Read these off the row that follows.
1) Report the entry just left of the smallest entry.
2) Report the entry just right of 124.
3) Report the minimum.
[108 105 116 133 143 121 125 143 112 106 124 107 144 107]
1) 108
2) 107
3) 105

Read these off the matrix that follows.
1) Find the minimum.
2) Find the largest entry in the first column.
3) Find the top-right entry.
4) Find the third entry, reading row by row.
5) Find the entry just left of the smallest entry.
6) Find the 4th entry from the end, reading row by row.
7) Find the entry directly below the largest entry.
8) Find the entry in the bottom-left corner.
array([[139, 118, 106, 122, 139, 102, 130, 149, 115, 143, 122, 132, 107],
       [137, 131, 120, 117, 131, 105, 121, 143, 126, 118, 128, 140, 109],
       [119, 132, 139, 132, 137, 146, 130, 113, 130, 148, 118, 113, 141]])
1) 102
2) 139
3) 107
4) 106
5) 139
6) 148
7) 143
8) 119

Questions about the row below.
1) Which number is the entry just right of 150?
2) Which number is the entry just left of the largest entry?
3) Which number is the entry just right of 151?
[131 151 135 134 150 121 131 143]
1) 121
2) 131
3) 135

139,148,142,114,127,106
The entry just left of the largest entry: 139
Read off the entry just right of the largest entry.
A: 142
